Below are the code and all the weights of a small trained network. Each question names an input and a target symbol and asks about switching units off, where a switched-off unit gives its printed mean instead of its output.

import numpy as np


def w(rows, s, z=0):
    codes = np.array(rows[::2]) - 128.0
    scale = np.full(codes.shape[1], s)
    scale[-1] = z or s
    return codes * scale


def softmax(a):
    e = np.exp(a - a.max(-1, keepdims=True))
    return e / e.sum(-1, keepdims=True)


def log_softmax(a):
    a = a - a.max(-1, keepdims=True)
    return a - np.log(np.exp(a).sum(-1, keepdims=True))


def net(x, mask):
    ids = ['αβδεζηλξπσφψω'.index(c) for c in x.split()]
    T = len(ids)
    res = E[ids] + P[:T]
    u = 0
    for l in range(2):
        r = res
        for j in range(3):
            rows = slice(3 * j, 3 * j + 3)
            q, k, v = (r @ M[l][rows].T for M in (Q, K, V))
            z = softmax(np.where(np.tri(T) > 0, q @ k.T / 3**0.5, -1e9)) @ v
            o = O[l][rows]
            res = res + np.where(mask[u + j], z, o[:, -1]) @ o[:, :-1]
        u += 3
    return log_softmax(res[-1] @ U[:, :-1].T + U[:, -1])


Q, K, V, O = {}, {}, {}, {}
E = w([
[75,27,79,133,56,58,137,154,151,180,75,79],'α',
[101,104,102,188,137,22,109,125,186,100,179,169],'β',
[169,201,180,103,232,84,163,169,166,117,148,69],'δ',
[143,93,143,127,102,209,158,111,243,188,74,160],'ε',
[217,146,85,83,124,100,111,121,93,137,109,72],'ζ',
[205,151,70,178,183,211,53,130,171,145,111,171],'η',
[192,151,158,51,105,104,108,136,204,94,116,133],'λ',
[126,136,155,86,125,136,145,139,50,42,153,104],'ξ',
[113,132,148,173,229,223,146,128,164,60,165,51],'π',
[174,203,115,62,188,104,178,53,251,164,191,107],'σ',
[100,148,82,96,69,169,98,69,170,70,149,169],'φ',
[147,118,27,132,163,173,111,86,65,101,167,93],'ψ',
[129,190,234,202,140,79,144,114,56,104,57,73],'ω',
],0.02)
P = w([
[246,120,166,163,147,132,67,49,94,90,138,66],'0',
[119,109,126,136,134,127,116,138,160,92,105,169],'1',
[118,133,161,134,131,91,90,118,156,132,119,151],'2',
[117,152,149,134,128,91,102,117,138,127,107,152],'3',
[115,172,137,130,145,92,116,103,115,139,104,138],'4',
[95,168,130,116,150,105,126,103,87,136,101,142],'5',
[89,188,107,125,179,121,149,102,85,155,113,133],'6',
],0.013)
Q[0] = w([
[124,124,169,160,158,122,142,114,191,138,81,152],'0.h0',
[149,77,198,148,150,159,60,82,126,189,117,112],'0.h0',
[139,119,114,99,126,176,181,161,99,86,120,194],'0.h0',
[94,100,185,157,106,151,232,157,89,74,154,75],'0.h1',
[131,44,84,206,188,83,153,117,157,142,181,135],'0.h1',
[63,66,126,180,65,88,129,121,136,232,136,173],'0.h1',
[94,105,148,251,107,100,134,179,165,166,139,187],'0.h2',
[61,111,137,208,95,165,137,129,102,98,152,1],'0.h2',
[98,99,130,147,131,178,120,190,62,183,134,157],'0.h2',
],0.0079)
K[0] = w([
[106,148,122,193,96,64,116,111,170,172,142,51],'0.h0',
[152,106,129,87,147,209,180,187,131,159,99,168],'0.h0',
[155,123,184,149,132,158,65,153,173,140,147,118],'0.h0',
[110,128,123,155,109,120,137,152,97,177,97,87],'0.h1',
[77,69,85,187,151,94,80,105,188,156,182,121],'0.h1',
[155,67,130,114,94,110,163,105,176,108,117,110],'0.h1',
[2,172,118,93,143,90,144,168,105,168,112,182],'0.h2',
[45,102,166,143,132,170,143,135,133,110,109,61],'0.h2',
[116,144,90,62,53,184,190,172,116,176,111,197],'0.h2',
],0.0088)
V[0] = w([
[62,195,61,84,89,124,153,160,74,222,101,116],'0.h0',
[152,150,88,106,167,188,116,122,150,153,122,105],'0.h0',
[155,144,111,169,164,161,157,142,169,213,91,81],'0.h0',
[91,113,107,137,81,149,145,127,122,205,145,65],'0.h1',
[124,164,125,81,65,134,91,189,128,85,146,80],'0.h1',
[14,189,149,159,152,156,123,51,149,128,110,146],'0.h1',
[115,86,100,183,255,92,176,127,116,88,151,149],'0.h2',
[153,159,48,141,133,63,102,92,80,204,125,138],'0.h2',
[167,113,130,146,133,62,89,180,235,103,176,194],'0.h2',
],0.007)
O[0] = w([
[102,57,203,104,210,150,184,245,202,11,124,246,7],'0.h0',
[180,151,119,142,127,131,83,118,174,111,190,109,174],'0.h0',
[72,156,61,185,114,160,126,205,181,232,139,179,199],'0.h0',
[146,198,130,206,97,147,86,148,172,41,82,103,54],'0.h1',
[180,103,27,201,214,213,174,86,157,159,173,137,85],'0.h1',
[21,107,155,129,52,142,80,104,181,90,199,175,153],'0.h1',
[189,78,124,254,123,83,206,147,156,77,189,136,178],'0.h2',
[105,208,67,83,176,89,62,142,164,71,81,125,201],'0.h2',
[43,115,10,137,103,195,181,126,87,176,146,182,254],'0.h2',
],0.0074,0.0059)
Q[1] = w([
[147,105,120,221,132,170,101,233,114,124,38,221],'1.h0',
[171,165,109,36,164,183,168,64,101,120,148,162],'1.h0',
[142,91,148,191,30,17,102,110,107,154,204,191],'1.h0',
[148,130,105,128,138,194,144,96,157,125,126,131],'1.h1',
[149,241,38,151,157,100,81,119,148,208,87,123],'1.h1',
[162,213,128,20,117,126,197,81,102,88,204,71],'1.h1',
[176,199,117,77,127,82,206,80,48,125,224,154],'1.h2',
[83,88,146,253,124,57,110,128,187,125,112,115],'1.h2',
[201,229,140,193,160,215,89,93,127,98,126,159],'1.h2',
],0.0072)
K[1] = w([
[95,168,126,106,133,193,205,137,181,79,179,184],'1.h0',
[146,168,99,142,62,132,133,114,152,180,158,62],'1.h0',
[72,132,121,119,121,78,113,140,132,106,87,131],'1.h0',
[146,135,129,170,122,120,104,123,123,148,89,183],'1.h1',
[163,158,130,149,136,173,140,103,130,107,91,148],'1.h1',
[137,154,96,145,82,111,111,94,141,167,143,9],'1.h1',
[151,155,111,130,91,76,108,39,93,205,154,55],'1.h2',
[94,154,160,169,125,135,192,126,95,77,119,161],'1.h2',
[174,159,115,211,115,188,80,167,86,139,114,151],'1.h2',
],0.011)
V[1] = w([
[86,150,145,253,94,107,50,105,141,170,132,109],'1.h0',
[163,152,168,126,157,106,117,140,132,139,156,211],'1.h0',
[125,163,168,153,113,75,109,191,192,170,47,52],'1.h0',
[130,142,124,76,130,37,211,200,130,105,183,52],'1.h1',
[184,76,75,96,153,185,87,120,82,129,130,100],'1.h1',
[132,127,101,176,144,100,86,113,156,29,176,118],'1.h1',
[164,159,168,201,176,133,126,169,65,164,119,140],'1.h2',
[126,109,95,164,162,42,112,248,116,134,109,159],'1.h2',
[106,70,210,157,103,93,140,113,100,48,97,156],'1.h2',
],0.008)
O[1] = w([
[158,147,83,181,124,154,134,202,117,139,102,186,204],'1.h0',
[116,127,193,170,136,72,160,79,68,116,73,151,83],'1.h0',
[158,137,105,195,177,158,87,178,97,239,70,27,175],'1.h0',
[94,101,68,150,125,2,104,69,133,197,176,87,136],'1.h1',
[131,135,216,52,177,178,123,141,117,91,228,130,172],'1.h1',
[165,152,123,175,184,83,51,149,233,101,190,119,126],'1.h1',
[198,49,191,135,85,73,118,93,93,205,152,237,110],'1.h2',
[173,103,97,101,240,173,101,134,92,166,155,179,62],'1.h2',
[151,193,98,103,58,134,127,242,158,170,210,103,1],'1.h2',
],0.0072,0.022)
U = w([
[89,138,68,104,149,154,92,121,131,170,138,83,221],'α',
[184,225,15,127,109,83,172,103,95,95,144,174,170],'β',
[108,84,112,147,119,101,142,70,112,197,124,152,75],'δ',
[129,165,108,151,71,159,200,108,131,155,83,131,109],'ε',
[94,159,137,96,144,99,26,83,107,150,117,138,3],'ζ',
[153,185,124,140,134,134,93,100,118,114,101,193,156],'η',
[73,141,108,76,98,134,127,82,89,163,125,118,99],'λ',
[120,143,109,81,79,74,115,116,129,136,148,105,213],'ξ',
[128,72,140,211,94,143,145,121,191,118,141,99,139],'π',
[87,176,121,206,117,93,106,60,149,92,64,98,84],'σ',
[125,206,105,136,89,135,117,128,149,83,120,101,75],'φ',
[139,139,125,152,143,102,54,120,170,89,130,125,81],'ψ',
[142,254,123,128,68,87,107,111,97,172,97,161,142],'ω',
],0.006,0.0047)

Each question gives the input, a string of symbols that net reads in full, and the target symbol t.
The units are the heads (3 rows each of Q, K, V and O). Each row of codes is followed by its name. A weight is (code - 128) times the scale printed after its matrix; where a second scale follows, it is the last column's (O and U).
mask holds one flag per head, layer by layer. A switched-off head (its flag False) gives its mean, the last column of its rows in O, instead of its output. The means were averaged over made-up inputs and are rounded, as every weight is.
A unit's drop is (log p(t) with every unit on - log p(t) with that unit switched off) / (log p(t) with every unit on - log p(t) with every unit switched off).
The circuit of an input: a set's keep is (log p(t) with only the set's units on - log p(t) with every unit switched off) / (log p(t) with every unit on - log p(t) with every unit switched off). Starting from all 6 units, units are removed one at a time, each time the one whose removal leaves the highest keep (on an exact tie, the one counted first), for as long as the keep stays at least 0.8.
circuit, biggest first: the units of the circuit, biggest drop first
most important unit: the unit with the biggest drop
which heads matter: for each layer, one digit per head in row order, 1 if its drop is at least 0.15 and else 0, layers parted by /
input φ α σ α σ σ, target φ: which heads matter	100 / 011
input π σ ω δ, target π: circuit, biggest first	(0.h2, 0.h0, 1.h2)
input ε α ε α φ ξ σ, target ε: circuit, biggest first	(1.h1, 0.h0, 0.h2)
input λ σ σ σ σ π, target π: which heads matter	001 / 000
input σ α β, target β: circuit, biggest first	(1.h2, 0.h2, 1.h0)
input λ σ α, target α: most important unit	0.h0
input ψ φ σ σ, target ψ: circuit, biggest first	(1.h1, 0.h2)
input α α σ α, target σ: circuit, biggest first	(0.h1, 1.h1)
input φ α σ σ δ, target φ: circuit, biggest first	(1.h2, 0.h0, 1.h1)
input ε σ η δ, target ε: circuit, biggest first	(1.h1, 0.h2, 0.h0)
input η π σ σ ε ζ, target η: circuit, biggest first	(1.h1, 0.h0, 1.h2)
input α α σ σ, target α: circuit, biggest first	(1.h0, 1.h2, 0.h2)
input α σ σ σ λ, target α: which heads matter	010 / 100
input σ σ σ φ ξ, target σ: most important unit	1.h2
input σ δ σ ζ, target σ: circuit, biggest first	(1.h2, 0.h0)
input η β ξ σ, target η: circuit, biggest first	(1.h1, 0.h0, 1.h2)
input α η α δ ε, target ε: which heads matter	100 / 010
input β φ ξ, target β: which heads matter	001 / 100
input σ σ β σ δ α, target α: circuit, biggest first	(1.h2, 0.h0)
input η β β β δ α λ, target η: most important unit	1.h1
input λ σ σ, target λ: which heads matter	011 / 010
input σ σ δ ξ ξ, target σ: which heads matter	100 / 001
input β ξ ω σ σ δ σ, target β: which heads matter	101 / 100
